Below are the code and all the weights of a small trained network. Each question names an input and a target symbol and asks about switching units off, where a switched-off unit gives its printed mean instead of its output.

import numpy as np


def w(rows, s, z=0):
    codes = np.array(rows[::2]) - 128.0
    scale = np.full(codes.shape[1], s)
    scale[-1] = z or s
    return codes * scale


def f(y):
    return np.maximum(y, 0)


def softmax(a):
    e = np.exp(a - a.max(-1, keepdims=True))
    return e / e.sum(-1, keepdims=True)


def log_softmax(a):
    a = a - a.max(-1, keepdims=True)
    return a - np.log(np.exp(a).sum(-1, keepdims=True))


def net(x, mask):
    ids = ['αγδζηθπτ'.index(c) for c in x.split()]
    T = len(ids)
    res = E[ids] + P[:T]
    r = res
    for j in range(2):
        rows = slice(4 * j, 4 * j + 4)
        q, k, v = (r @ M[0][rows].T for M in (Q, K, V))
        z = softmax(np.where(np.tri(T) > 0, q @ k.T / 4**0.5, -1e9)) @ v
        o = O[0][rows]
        res = res + np.where(mask[j], z, o[:, -1]) @ o[:, :-1]
    y = f(res @ A[0][:, :-1].T + A[0][:, -1])
    res = res + np.where(mask[2:18], y, B[0][:, -1]) @ B[0][:, :-1]
    return log_softmax(res[-1] @ U[:, :-1].T + U[:, -1])


Q, K, V, O, A, B = {}, {}, {}, {}, {}, {}
E = w([
[53,79,175],'α',
[136,165,109],'γ',
[91,131,125],'δ',
[149,159,145],'ζ',
[97,191,54],'η',
[103,62,198],'θ',
[51,79,116],'π',
[76,31,2],'τ',
],0.019)
P = w([
[7,170,199],'0',
[144,97,131],'1',
[135,122,132],'2',
[131,123,125],'3',
[124,154,130],'4',
[126,144,127],'5',
[118,152,127],'6',
[121,143,128],'7',
[115,169,131],'8',
[118,156,127],'9',
[105,179,132],'10',
],0.012)
Q[0] = w([
[138,88,92],'H1',
[138,169,97],'H1',
[179,146,158],'H1',
[194,70,122],'H1',
[225,150,120],'H2',
[136,116,53],'H2',
[9,144,141],'H2',
[173,74,105],'H2',
],0.016)
K[0] = w([
[116,132,199],'H1',
[130,101,125],'H1',
[104,66,113],'H1',
[107,96,178],'H1',
[255,160,88],'H2',
[139,176,87],'H2',
[31,121,121],'H2',
[157,103,120],'H2',
],0.014)
V[0] = w([
[87,139,75],'H1',
[183,110,20],'H1',
[147,96,20],'H1',
[126,104,143],'H1',
[78,32,127],'H2',
[197,45,198],'H2',
[239,41,10],'H2',
[141,9,72],'H2',
],0.011)
O[0] = w([
[147,150,94,145],'H1',
[111,184,170,90],'H1',
[146,2,84,110],'H1',
[167,89,98,132],'H1',
[87,46,94,193],'H2',
[34,112,185,102],'H2',
[44,244,153,4],'H2',
[108,94,149,121],'H2',
],0.0065,0.021)
A[0] = w([
[83,193,139,228],'N1',
[166,242,204,232],'N2',
[34,102,183,178],'N3',
[132,196,44,215],'N4',
[61,99,68,130],'N5',
[181,136,253,234],'N6',
[184,99,72,84],'N7',
[88,63,101,8],'N8',
[152,45,212,148],'N9',
[87,132,210,165],'N10',
[140,181,15,56],'N11',
[64,97,72,57],'N12',
[132,134,91,3],'N13',
[65,178,95,188],'N14',
[127,148,52,8],'N15',
[159,123,221,159],'N16',
],0.011,0.004)
B[0] = w([
[185,81,95,130],'N1',
[107,70,91,135],'N2',
[222,201,118,158],'N3',
[116,116,182,155],'N4',
[203,135,156,197],'N5',
[61,151,44,145],'N6',
[96,126,112,226],'N7',
[180,136,181,228],'N8',
[2,193,137,251],'N9',
[130,117,95,135],'N10',
[139,152,171,159],'N11',
[160,156,165,186],'N12',
[141,181,146,135],'N13',
[168,110,144,134],'N14',
[139,208,160,147],'N15',
[86,199,76,143],'N16',
],0.0087,0.018)
U = w([
[137,88,96,142],'α',
[75,197,164,115],'γ',
[127,164,31,178],'δ',
[143,221,147,112],'ζ',
[142,174,101,194],'η',
[114,142,250,103],'θ',
[141,93,144,183],'π',
[170,152,197,2],'τ',
],0.012,0.0055)

Each question gives the input, a string of symbols that net reads in full, and the target symbol t.
The units are the heads (4 rows each of Q, K, V and O) and the neurons (one row each of A and B). Each row of codes is followed by its name. A weight is (code - 128) times the scale printed after its matrix; where a second scale follows, it is the last column's (O, A, B and U).
mask holds one flag per unit, heads first, then neurons. A switched-off unit (its flag False) gives its mean, the last column of its rows in O or B, instead of its output. The means were averaged over made-up inputs and are rounded, as every weight is.
A unit's drop is (log p(t) with every unit on - log p(t) with that unit switched off) / (log p(t) with every unit on - log p(t) with every unit switched off).
The circuit of an input: a set's keep is (log p(t) with only the set's units on - log p(t) with every unit switched off) / (log p(t) with every unit on - log p(t) with every unit switched off). Starting from the 12 units with the biggest drops (on a tie, the unit counted first), units are removed one at a time, each time the one whose removal leaves the highest keep (on an exact tie, the one counted first), for as long as the keep stays at least 0.8.
units of the circuit, in order: the units of the circuit, biggest drop first
unit that matters most: the unit with the biggest drop
k most important neurons: the k neurons with the biggest drops, biggest first
which heads matter: for each layer, one digit per head in row order, 1 if its drop is at least 0.15 and else 0, layers parted by /
drop when u is switched off: that unit's drop, to one decimal
input π ζ θ π δ π θ τ, target π: unit that matters most -> N9
input π θ γ θ θ θ δ, target α: units of the circuit, in order -> H2, N3
input ζ θ γ ζ θ γ θ θ θ θ ζ, target δ: 2 most important neurons -> N8, N6
input θ γ θ θ η π, target θ: which heads matter -> 01
input π θ δ θ τ, target π: which heads matter -> 00
input τ θ θ α α θ θ α π, target τ: 2 most important neurons -> N9, N5
input θ δ η η, target ζ: 3 most important neurons -> N15, N11, N9
input ζ θ ζ δ τ ζ, target δ: which heads matter -> 01
input τ π π θ θ α γ ζ θ, target γ: units of the circuit, in order -> N9, N6
input γ α α γ δ θ τ θ, target γ: drop when N9 is switched off -> 0.4
input π π η π θ θ θ τ δ, target π: drop when N3 is switched off -> 0.1
input τ γ τ α ζ π, target τ: drop when N3 is switched off -> 0.2
input γ δ η θ τ, target τ: drop when N8 is switched off -> 0.0
input α ζ π δ α ζ α δ π δ, target α: units of the circuit, in order -> H2
